[128 = 0]

[137 121 138 172 114 127 103 158 143 120 173  81 124 110 119 111 117 123
 142  77 159 166 122   5 121 155 101 126 109 110]  ZF
[139 143 103 143  92 157 105 108 147 103 141 180  71  79 109 111 110 117
 116 139  94 125 135 147 128  98 167 126  97 124]  ZF
[128 141 115  93 116 142 136  98 105 124 105 139 102 104 132 137  98 117
 118 164 112 126 160 134 120 130 159 156  91 127]  RR
[159 148 122 112  41 187 121  75 140 103 146 140 115 110 121 110 123 135
 112 182 155 174 109 204 142 125 158 177  26 125]  SM
[132 133 111  97 124 131 108 134 147 113 124 127 109  84 120  96  84 150
 140 162  89 152 132  61 112 127 136 167  75 123]  ZF
[131 141 120 112 129 144 147 106 134 151 125 180 110  94 123 124 113 102
  80 176  33 133 160 175 134 102 116 189 111 107]  SB
[135 156 120  91  78 151 108 113 141  92 129 160 136 107 128 129  90 156
 117 147 108 108 122 144 156 111 172 168  40 126]  ZF
[150 128  76  97  89 141 128  98 123  99 133 157 112  86 122 128  87 146
 127 151  92 140 185 143 109  78 140 153 101 146]  ZF
[128 125  89  97  97 202 125 127 125 101 102 119 124  90 144 136 103 133
 124 159 133 159 143 129 111 128 129 160  97 124]  SM
[126 148  81 101 102 151 113  99 134 104 151 147 112  96 136 126  89 111
 116 168 131 141 115 100 115 168 106 160  74 118]  SM
[144 136  80 126 117 143 110 119 113 145 145 132 119 113 138 129 102 118
 115 156 112 138 126 143 134 119 141 135  81 124]  SB
[136 140 118 108  84 148 128 135 115  86 143 100 112 110 120 132  60 112
 142 146 131 134 129  83 113 133  93 160  73 114]  JL
[120 129 129 131  74 190 128  97 106  74 164 123 108 133 150 106 107 110
 120 138 157 136 117 113 123 105 171 184  43 124]  RR
[144 137 106 129 154 164  97  93 119 135 165 129 121  96 133  99 116 142
 134 170  72 172 155 113 125  79 161 195  59 134]  JC
[149 136 124 128 105 177 111 103 152 134 169 128 126 104 116 125  99 122
 108 168 104 150 129  94 136  80 179 152  40 125]  ZF
[139 157  93 108 104 167 110 109 136 120 153 157 128  95 135 109 120  83
 115 147  95 167 134 128 116  92 122 159 124 132]  JD
[133 144 114 135  97 177 115 132 126 106 127 160 121 113 132 118  75 115
 130 187 126 129 152 184 143  98 150 212  59 113]  JC
[136 124 125 116 109 135 133 125 137 103 131 127 114  97 112 112  93 124
 130 130 102 131 141  81 119 117 155 172  45 114]  JL
[144 128  69 101 129 158 114  79 135 130 129 188 108  99 133 104 131 102
 178 141  88 126 144 229 113  99 175 181 108 139]  RR
[135 146  97 116 151 126 124 103 129 113 119 150 123 103 128 117 101 117
 132 191  69 123 124 169 123 118 158 163 106 134]  SM
[122 148 161 138  95 126 120 142 131 106 105 109 132 138 136 139 117 139
 120 127 160 113 105 107 138 128 136 162  76 117]  ZF
[147 110  98 124 110 120 101 121 142 141 127 151 113 108 106 133 103 125
 135 119 107 137 136 128 122 144 138 132 111 116]  ZF
[138 150 124 129  95 146 115 125 139 133 173  85 126 124 113 144  89 131
 145 146 141 145 131  84 121 141 122 165  64 124]  ZF
[134 143 120 113  65 139  98 132 133  76 141 120 115 114 113 129  56 126
 129 142 138 128 131  93 116 134 135 147  64 116]  JL
[134 148 110 123 140 144 128 128 148 121 139 171 121 101 123 113 125 118
  85 146  54 147  62 139 146 104 103  95 100 148]  SB
[156 149 121 152 109 146 128 122 145 152 122 198 113 153 127  82  95 121
 112 155 113 110 131 160 131 113 140 136  78 105]  ZF
[156 123 167 103  58 158 108  95 129 157 193 100 122 100 124 133  90 159
 104 166  81 154 218  59 111  65 151 217  22 137]  JC
[127 134 130 104 102 124 119 124 128 104 148  97 121 114 108 135 143 114
 154 114 153 137 155  49 160 128 116 163  99 122]  JL
[123 146  96 112 126 156 125 125 116 109 146 108 128 110 132 118 107 118
 163 141 149 160 100  88 108 154 112 172 163 138]  RR
[122 154  65 129 177 114  96 118 200 179 113 146 130  99 103  65  92  89
 106 143  38 121  72 150 145 127 144 113  96 135]  JC
[120 126  88  52 110 148 115  98 149 127 109 132 115 109 138 130 122 117
 113 167 112 157 142 178 121 128 165 136 101 139]  SM
[161 138 100 131 139 134 124 137 139 141 150 125 105  96 111   4  90 122
 133 158 119 155 139  88 130 135 117 142  75  78]  ZF
[137 121  71 111 157 151 144 102 140 161 120 155 113 110 128 120 120 101
 122 174  46 149 165 160 127  94 141 152  95 111]  SM
[131 131  81 141 163 101 117 129 131 137 108 142 119  92 118 151  85  96
 100 156  40 128  39  93 119 151 113 131 115 151]  JC
[131 127 129 108  89 152 121 121 126  94 142 136 111 108 121 106 111 125
 151 148 169 146 142 122 133 120 142 181  52 125]  ZF
[122 130 133 117 145 118 139 128 166 106 106 160 110 101 135 111 127 137
 117 149  96 155 125 139 120 136 124 143 109 109]  JD
[142 139 136 149 101 134 115 123 142 105 138 136 118 127 125 126 137 128
 108 129 129 123 100 141 130 119 169 145  66 141]  ZF
[101 124 144 114 102 134 103 151 138 104 146 125 117 114 105 120 112 120
 147  76 139 140 132  43 125 109  81 121 141 113]  ZF
[127 136 135 152 107 134 108 103 131 117 134 136 125 144 129 139 113 121
 121  99 125 121 116 163 135 111 173 148  81 137]  JL
[137 122 163 138 108 140 140 123 127 110 186 121 105 113 147  95 151 115
 138 145 170 132 119 138 127 121 155 126  97 121]  RR
[113 134  96 117  81 152 134 141 125 103 115 150 115 103 130 113  95 116
 122 169 129 119 159 175 110 108 149 161  61 102]  SM
[146 121  92 122  91 178 124 122 112  69 163 118  99  94 168 123 113 109
 121 170 123 157 150 131 123 143 148 163  54 129]  SM
[109 158  76  82 109 126  95 105 129 154 122 131  98 112 119 126  90 121
 150 127  57 151 170  26  81 142  73 153 159 101]  JL
[140 128  85 124  91 170 128 101 124 132 135 122  67 132 122 119 139 107
 127 170 160 125 145 170 119 128 176 157  40 101]  RR
[136 151 122 116 204  83  94 120 164 153  64 138 131 104 112 153  99 124
  93 114  47 127 122  95 127 128 105  71 142 137]  JC
[136 141  97 121  94 124 114 105 138 139 151 120 129 109 126 142  74 123
 129 139 121 129 131 106 118 141 106 133  86 124]  ZF
[124 149  96 106  79 135 128 134 107  64 158 143 108 101 158 113  98 114
 154 161 179 150 147  96 102 146 147 165  73 130]  SM

[123 126  51 106 119  59 122 143 162 146 106 108  92 111 159  94 123 122
 135 142  98  65 141 128 128 160  91  90 131  89]  G
[117 130 115 118 133 152 125 106 132 135 135 136 133 147 135 147 123 128
 131 124 134 130 123 119 131 137 110 144 131 117]  E
[123 123 133 117 126 139 133 118 139 129 122 133 120 114 141 141 115 126
 120 110 143 123 133 130 159 127 117 137 125 111]  S
[113 113 165 119 120 110 121 124 153 128 112 110 119 111 144 125 117 128
 128 113 117 143 121 124 121 128 124 128 129 101]  G
[161  94 125 121 130 144 140 166 125 129 130 124 139 128 136 115 143 134
 116 140 115 110 132 139 150 143 117 107 131 149]  A
[130 113 122 121 142 151 130 124 133 132 161 159 134 151 141 122 121 130
 123 128 140 141 132 105 138 163 105  93 123 155]  G
[107 129 118 116 120 156 131 119 129 177 154 132 135 138 132 144 125 133
 122 120 142 130 127 129 158 159  98 126 122 119]  E
[140  94 124 117 125 130 131 126 137 125 118 127 129 125 166 125 131 130
 125 114 129 136 125 125 146 147 110 132 115 138]  S
[134 108 145 130 144 113 135 132 148 130 131 133 120 125 125 121 132 131
 121 154 114 124 128 124 137 126 120 102 133 132]  J
